Below is a small trained network, with its code and all its weights. Each question gives an input and a target symbol and asks what happens when units are switched off, that is, made to give their printed mean instead of their output.

import numpy as np


def w(rows, s, z=0):
    codes = np.array(rows[::2]) - 128.0
    scale = np.full(codes.shape[1], s)
    scale[-1] = z or s
    return codes * scale


def f(y):
    return y / 2 * (1 + np.tanh(0.7978845608 * (y + 0.044715 * y**3)))


def softmax(a):
    e = np.exp(a - a.max(-1, keepdims=True))
    return e / e.sum(-1, keepdims=True)


def log_softmax(a):
    a = a - a.max(-1, keepdims=True)
    return a - np.log(np.exp(a).sum(-1, keepdims=True))


def net(x, mask):
    ids = ['ΔΘγζητ'.index(c) for c in x.split()]
    T = len(ids)
    res = E[ids] + P[:T]
    r = res
    for j in range(2):
        rows = slice(3 * j, 3 * j + 3)
        q, k, v = (r @ M[0][rows].T for M in (Q, K, V))
        z = softmax(np.where(np.tri(T) > 0, q @ k.T / 3**0.5, -1e9)) @ v
        o = O[0][rows]
        res = res + np.where(mask[j], z, o[:, -1]) @ o[:, :-1]
    y = f(res @ A[0][:, :-1].T + A[0][:, -1])
    res = res + np.where(mask[2:10], y, B[0][:, -1]) @ B[0][:, :-1]
    return log_softmax(res[-1] @ U[:, :-1].T + U[:, -1])


Q, K, V, O, A, B = {}, {}, {}, {}, {}, {}
E = w([
[83,108,204,88,50,14,65],'Δ',
[70,98,109,182,121,56,182],'Θ',
[212,150,135,252,129,223,205],'γ',
[149,23,13,184,190,108,167],'ζ',
[212,94,44,216,123,77,168],'η',
[199,166,97,102,203,91,54],'τ',
],0.014)
P = w([
[196,16,177,186,148,104,111],'0',
[96,165,104,185,224,117,99],'1',
[177,213,220,128,181,103,97],'2',
[245,157,110,160,164,128,144],'3',
[91,100,147,73,8,137,133],'4',
[75,152,114,129,170,154,140],'5',
[110,172,81,111,190,110,134],'6',
],0.011)
Q[0] = w([
[117,186,165,196,254,64,82],'h0',
[33,62,150,150,186,128,120],'h0',
[177,55,206,158,156,76,138],'h0',
[167,242,135,106,145,125,134],'h1',
[177,126,146,149,81,178,138],'h1',
[82,48,173,82,86,179,111],'h1',
],0.0081)
K[0] = w([
[249,96,211,89,153,157,227],'h0',
[162,244,191,110,184,107,1],'h0',
[142,18,181,245,127,140,171],'h0',
[164,178,179,222,166,151,34],'h1',
[182,132,155,158,51,125,200],'h1',
[22,170,172,114,137,221,193],'h1',
],0.0052)
V[0] = w([
[230,26,178,104,154,211,120],'h0',
[161,205,126,182,151,155,2],'h0',
[146,52,54,142,204,17,58],'h0',
[81,194,195,209,153,66,152],'h1',
[122,45,146,115,101,52,60],'h1',
[151,163,125,111,218,104,96],'h1',
],0.0078)
O[0] = w([
[95,61,165,105,112,110,111,245],'h0',
[159,173,160,117,71,157,123,156],'h0',
[100,151,84,149,169,119,65,254],'h0',
[147,109,174,159,130,178,168,171],'h1',
[146,161,135,115,84,211,54,161],'h1',
[62,115,128,102,9,137,106,173],'h1',
],0.012,0.008)
A[0] = w([
[125,142,162,26,100,132,9,252],'n0',
[81,92,154,143,131,139,88,105],'n1',
[186,47,68,156,93,76,54,211],'n2',
[164,92,151,192,147,186,106,132],'n3',
[103,175,114,118,88,93,47,120],'n4',
[126,97,87,164,122,193,95,173],'n5',
[134,195,156,209,188,186,237,120],'n6',
[151,170,254,153,100,178,152,147],'n7',
],0.0078,0.0028)
B[0] = w([
[113,123,132,189,183,149,187,255],'n0',
[199,119,51,123,116,198,3,180],'n1',
[93,173,176,149,163,224,126,255],'n2',
[133,192,100,172,20,118,101,191],'n3',
[146,152,107,149,95,97,181,222],'n4',
[161,205,205,170,148,51,127,197],'n5',
[232,125,172,91,138,106,207,199],'n6',
[219,167,70,146,141,187,211,189],'n7',
],0.0072,0.0095)
U = w([
[178,152,120,103,118,145,143,95],'Δ',
[133,168,164,182,161,75,188,250],'Θ',
[129,2,158,181,100,198,168,110],'γ',
[119,127,214,221,137,79,117,165],'ζ',
[209,133,185,130,121,52,85,67],'η',
[129,146,90,146,62,159,164,65],'τ',
],0.0074,0.0017)

Each question gives the input, a string of symbols that net reads in full, and the target symbol t.
The units are the heads (3 rows each of Q, K, V and O) and the neurons (one row each of A and B). Each row of codes is followed by its name. A weight is (code - 128) times the scale printed after its matrix; where a second scale follows, it is the last column's (O, A, B and U).
mask holds one flag per unit, heads first, then neurons. A switched-off unit (its flag False) gives its mean, the last column of its rows in O or B, instead of its output. The means were averaged over made-up inputs and are rounded, as every weight is.
A unit's drop is (log p(t) with every unit on - log p(t) with that unit switched off) / (log p(t) with every unit on - log p(t) with every unit switched off).
The circuit of an input: a set's keep is (log p(t) with only the set's units on - log p(t) with every unit switched off) / (log p(t) with every unit on - log p(t) with every unit switched off). Starting from all 10 units, units are removed one at a time, each time the one whose removal leaves the highest keep (on an exact tie, the one counted first), for as long as the keep stays at least 0.8.
units of the circuit, in order: the units of the circuit, biggest drop first
most important unit: the unit with the biggest drop
k most important neurons: the k neurons with the biggest drops, biggest first
heads that matter: for each layer, one digit per head in row order, 1 if its drop is at least 0.15 and else 0, layers parted by /
drop of u: that unit's drop, to one decimal
input τ γ γ γ τ, target γ: most important unit -> n5
input Δ τ τ ζ, target ζ: units of the circuit, in order -> [n5; h0; n7; n6]
input τ τ γ, target τ: heads that matter -> 11
input ζ ζ Θ Θ η, target ζ: heads that matter -> 10
input τ γ η, target τ: units of the circuit, in order -> [h0; h1; n5]
input τ Θ γ, target τ: units of the circuit, in order -> [n7; h0]
input τ γ τ Θ, target τ: units of the circuit, in order -> [h1; h0]
input ζ τ η η ζ, target Θ: units of the circuit, in order -> [h0; h1; n5; n1]
input γ Δ η, target γ: units of the circuit, in order -> [h0; n5]
input ζ Δ τ, target ζ: 2 most important neurons -> [n0; n7]
input γ γ γ Θ, target γ: 3 most important neurons -> [n5; n4; n3]
input ζ γ ζ ζ, target ζ: 4 most important neurons -> [n5; n2; n7; n6]
input ζ γ ζ τ, target ζ: drop of n0 -> 0.1
input γ ζ η ζ γ, target Θ: units of the circuit, in order -> [h1]
input γ Θ ζ, target γ: drop of n5 -> 0.2
input γ Δ η η, target γ: drop of n2 -> 0.1
